Here is a tiny trained network, its code and every weight. The questions are about switching its units off for an input and a target symbol, where a switched-off unit gives its printed mean instead of its output.

import numpy as np


def w(rows, s, z=0):
    codes = np.array(rows[::2]) - 128.0
    scale = np.full(codes.shape[1], s)
    scale[-1] = z or s
    return codes * scale


def softmax(a):
    e = np.exp(a - a.max(-1, keepdims=True))
    return e / e.sum(-1, keepdims=True)


def log_softmax(a):
    a = a - a.max(-1, keepdims=True)
    return a - np.log(np.exp(a).sum(-1, keepdims=True))


def net(x, mask):
    ids = ['ΓΨΩαβδεζηθμπτφ'.index(c) for c in x.split()]
    T = len(ids)
    res = E[ids] + P[:T]
    u = 0
    for l in range(3):
        r = res
        for j in range(3):
            rows = slice(2 * j, 2 * j + 2)
            q, k, v = (r @ M[l][rows].T for M in (Q, K, V))
            z = softmax(np.where(np.tri(T) > 0, q @ k.T / 2**0.5, -1e9)) @ v
            o = O[l][rows]
            res = res + np.where(mask[u + j], z, o[:, -1]) @ o[:, :-1]
        u += 3
    return log_softmax(res[-1] @ U[:, :-1].T + U[:, -1])


Q, K, V, O = {}, {}, {}, {}
E = w([
[121,163,119,122,125,157,130,170,7],'Γ',
[193,107,203,182,43,145,102,100,168],'Ψ',
[65,70,152,140,96,164,198,110,105],'Ω',
[129,197,106,66,101,188,124,118,207],'α',
[142,141,39,129,122,142,110,81,61],'β',
[226,167,147,178,97,129,36,134,75],'δ',
[109,165,82,206,72,162,173,181,156],'ε',
[71,131,112,146,2,93,58,143,99],'ζ',
[200,127,173,156,181,196,165,90,96],'η',
[67,168,158,163,196,129,96,162,183],'θ',
[109,207,152,105,107,76,140,63,139],'μ',
[158,134,102,94,170,138,176,186,165],'π',
[167,127,220,132,43,128,166,183,76],'τ',
[144,83,94,179,116,178,84,62,158],'φ',
],0.0063)
P = w([
[154,105,126,91,102,171,106,160,131],'0',
[139,141,118,115,81,200,109,147,153],'1',
[124,169,104,128,87,193,130,141,155],'2',
[125,187,114,134,93,180,152,129,166],'3',
[121,197,109,140,100,178,160,130,168],'4',
[112,219,102,153,115,178,190,123,170],'5',
[96,235,95,154,133,171,193,129,170],'6',
[88,250,89,157,138,164,227,124,171],'7',
],0.0027)
Q[0] = w([
[113,108,92,96,102,167,160,148,133],'0.h0',
[95,83,132,135,146,95,149,114,122],'0.h0',
[129,160,123,104,110,182,93,140,137],'0.h1',
[136,92,133,165,85,105,118,132,100],'0.h1',
[114,10,128,147,208,3,92,132,89],'0.h2',
[143,85,143,106,151,103,140,167,79],'0.h2',
],0.05)
K[0] = w([
[137,94,48,80,113,140,186,175,170],'0.h0',
[81,57,163,112,98,163,71,103,94],'0.h0',
[161,255,78,132,123,149,142,151,192],'0.h1',
[144,79,130,129,43,161,93,155,113],'0.h1',
[155,16,131,168,135,98,80,112,54],'0.h2',
[147,115,158,142,131,110,162,191,52],'0.h2',
],0.031)
V[0] = w([
[129,105,75,141,141,143,137,199,124],'0.h0',
[80,98,176,150,160,160,98,103,90],'0.h0',
[137,136,137,20,150,93,71,126,172],'0.h1',
[118,117,134,123,105,120,198,106,135],'0.h1',
[103,254,137,191,139,90,193,106,191],'0.h2',
[155,62,64,165,114,130,99,71,190],'0.h2',
],0.017)
O[0] = w([
[157,108,55,150,122,81,153,172,145,134],'0.h0',
[91,60,122,113,175,127,68,150,72,112],'0.h0',
[142,129,131,45,97,45,154,122,219,71],'0.h1',
[117,137,177,85,107,194,114,125,103,142],'0.h1',
[89,197,149,128,107,253,74,164,134,254],'0.h2',
[148,76,48,146,87,146,80,30,195,111],'0.h2',
],0.0068,0.0055)
Q[1] = w([
[187,153,117,117,233,85,79,61,108],'1.h0',
[124,146,140,86,116,59,130,122,191],'1.h0',
[151,55,130,134,187,120,76,137,90],'1.h1',
[127,163,101,199,160,143,140,208,86],'1.h1',
[152,242,45,251,38,246,125,134,66],'1.h2',
[61,44,136,125,227,148,191,67,168],'1.h2',
],0.025)
K[1] = w([
[255,106,123,198,131,144,81,80,47],'1.h0',
[147,86,152,76,112,92,133,110,105],'1.h0',
[131,99,147,194,172,165,145,136,51],'1.h1',
[92,181,135,175,150,225,117,192,109],'1.h1',
[97,199,86,90,151,185,138,156,206],'1.h2',
[91,30,130,120,166,172,178,61,111],'1.h2',
],0.026)
V[1] = w([
[243,180,111,136,241,134,73,93,167],'1.h0',
[77,114,131,121,89,99,147,150,137],'1.h0',
[113,171,128,90,155,195,127,140,129],'1.h1',
[131,71,146,135,169,102,140,92,101],'1.h1',
[225,149,248,214,43,61,58,204,138],'1.h2',
[90,236,79,90,65,55,74,90,29],'1.h2',
],0.013)
O[1] = w([
[224,172,108,162,210,178,86,137,120,122],'1.h0',
[88,110,132,115,105,123,144,147,133,113],'1.h0',
[161,125,97,116,155,86,142,122,139,254],'1.h1',
[119,120,151,115,129,148,80,117,87,9],'1.h1',
[213,179,172,103,45,101,68,218,146,132],'1.h2',
[72,186,76,71,151,105,82,173,2,127],'1.h2',
],0.0079,0.0095)
Q[2] = w([
[154,179,111,146,80,220,184,175,172],'2.h0',
[67,148,146,55,152,107,90,109,111],'2.h0',
[140,51,228,91,180,103,186,145,74],'2.h1',
[163,255,20,196,74,223,251,145,152],'2.h1',
[105,113,144,145,92,161,133,141,166],'2.h2',
[139,89,141,185,137,66,185,159,170],'2.h2',
],0.02)
K[2] = w([
[80,168,123,187,180,107,122,207,157],'2.h0',
[94,116,184,107,121,145,111,129,38],'2.h0',
[155,67,251,136,155,148,206,128,93],'2.h1',
[90,218,80,84,203,176,194,185,235],'2.h1',
[134,112,109,133,71,161,135,138,150],'2.h2',
[101,79,121,237,126,168,127,184,101],'2.h2',
],0.017)
V[2] = w([
[151,156,196,29,149,188,106,61,84],'2.h0',
[75,103,175,90,234,45,78,160,210],'2.h0',
[193,87,149,60,168,93,253,130,118],'2.h1',
[187,122,8,84,109,21,133,82,123],'2.h1',
[164,46,76,188,127,107,128,200,81],'2.h2',
[148,140,101,94,186,81,174,139,117],'2.h2',
],0.016)
O[2] = w([
[97,129,241,132,201,90,102,112,174,1],'2.h0',
[92,140,74,245,125,152,84,255,195,64],'2.h0',
[118,234,171,164,155,56,232,90,142,169],'2.h1',
[116,208,133,189,92,64,68,32,89,147],'2.h1',
[166,82,67,152,169,22,140,148,129,126],'2.h2',
[135,158,83,88,175,143,160,151,98,81],'2.h2',
],0.0075,0.0085)
U = w([
[147,178,118,169,91,48,161,83,181,181],'Γ',
[101,126,108,87,194,61,151,193,52,96],'Ψ',
[114,145,130,61,127,136,112,104,212,78],'Ω',
[183,98,77,71,83,160,164,111,110,2],'α',
[129,76,97,154,151,159,89,52,175,72],'β',
[140,109,76,169,138,182,110,205,162,218],'δ',
[205,137,143,111,142,90,60,144,116,98],'ε',
[167,113,188,134,59,149,88,107,186,67],'ζ',
[146,135,199,93,63,72,159,195,122,70],'η',
[50,102,108,97,74,75,72,143,116,133],'θ',
[67,186,179,91,139,204,97,134,63,151],'μ',
[3,52,140,130,121,125,195,101,144,183],'π',
[84,133,105,200,192,129,106,88,15,185],'τ',
[214,122,176,119,238,156,163,104,154,102],'φ',
],0.004,0.0034)

Each question gives the input, a string of symbols that net reads in full, and the target symbol t.
The units are the heads (2 rows each of Q, K, V and O). Each row of codes is followed by its name. A weight is (code - 128) times the scale printed after its matrix; where a second scale follows, it is the last column's (O and U).
mask holds one flag per head, layer by layer. A switched-off head (its flag False) gives its mean, the last column of its rows in O, instead of its output. The means were averaged over made-up inputs and are rounded, as every weight is.
A unit's drop is (log p(t) with every unit on - log p(t) with that unit switched off) / (log p(t) with every unit on - log p(t) with every unit switched off).
The circuit of an input: a set's keep is (log p(t) with only the set's units on - log p(t) with every unit switched off) / (log p(t) with every unit on - log p(t) with every unit switched off). Starting from all 9 units, units are removed one at a time, each time the one whose removal leaves the highest keep (on an exact tie, the one counted first), for as long as the keep stays at least 0.8.
circuit, biggest first: the units of the circuit, biggest drop first
unit that matters most: the unit with the biggest drop
heads that matter: for each layer, one digit per head in row order, 1 if its drop is at least 0.15 and else 0, layers parted by /
input ε η τ ε φ τ τ, target α: unit that matters most	2.h0
input Ω Ω Ω Ψ Ω Γ θ τ, target δ: circuit, biggest first	2.h1, 0.h2
input τ η δ θ β δ α μ, target Γ: heads that matter	110 / 010 / 010
input θ θ Γ, target δ: circuit, biggest first	2.h0, 2.h1, 0.h0
input η θ δ Ω Ω φ, target δ: circuit, biggest first	2.h0, 2.h1, 0.h2
input π β μ β Γ η η, target μ: heads that matter	001 / 001 / 001
input Ω Ω π θ δ, target δ: heads that matter	001 / 000 / 110
input θ η η α μ τ, target Γ: circuit, biggest first	1.h1, 2.h1, 0.h1
input Ω π τ Γ, target Γ: circuit, biggest first	2.h1, 0.h0, 0.h2
input θ Ω Ω η, target δ: circuit, biggest first	2.h0, 0.h1
input δ Γ τ, target η: heads that matter	001 / 111 / 000
input Ω δ μ Ω, target μ: circuit, biggest first	2.h2, 1.h2, 0.h1, 0.h2
input ε α θ Ψ η, target Γ: heads that matter	110 / 000 / 010
input Ω Ω η α φ ζ τ β, target Γ: unit that matters most	1.h1
input ζ Ω θ θ Ω θ Ω θ, target δ: heads that matter	000 / 000 / 110
input Ω π η δ Ψ δ Ψ Ω, target Γ: circuit, biggest first	2.h1, 0.h2
input η Ω μ, target μ: circuit, biggest first	2.h2, 1.h2, 0.h2
input Ω α β, target Γ: circuit, biggest first	0.h1, 2.h1, 1.h1
input η δ η α π ε, target Γ: circuit, biggest first	1.h1, 2.h1, 0.h0
input ζ δ ζ η η, target φ: unit that matters most	0.h2
input Ω β α δ, target Γ: circuit, biggest first	1.h1, 0.h1, 2.h1
input Ω ε Ω Ψ μ π, target Γ: heads that matter	100 / 010 / 010
input α Ψ η θ ε, target Γ: heads that matter	110 / 000 / 010
input θ Ω Ω α Ω η, target Γ: heads that matter	110 / 010 / 010
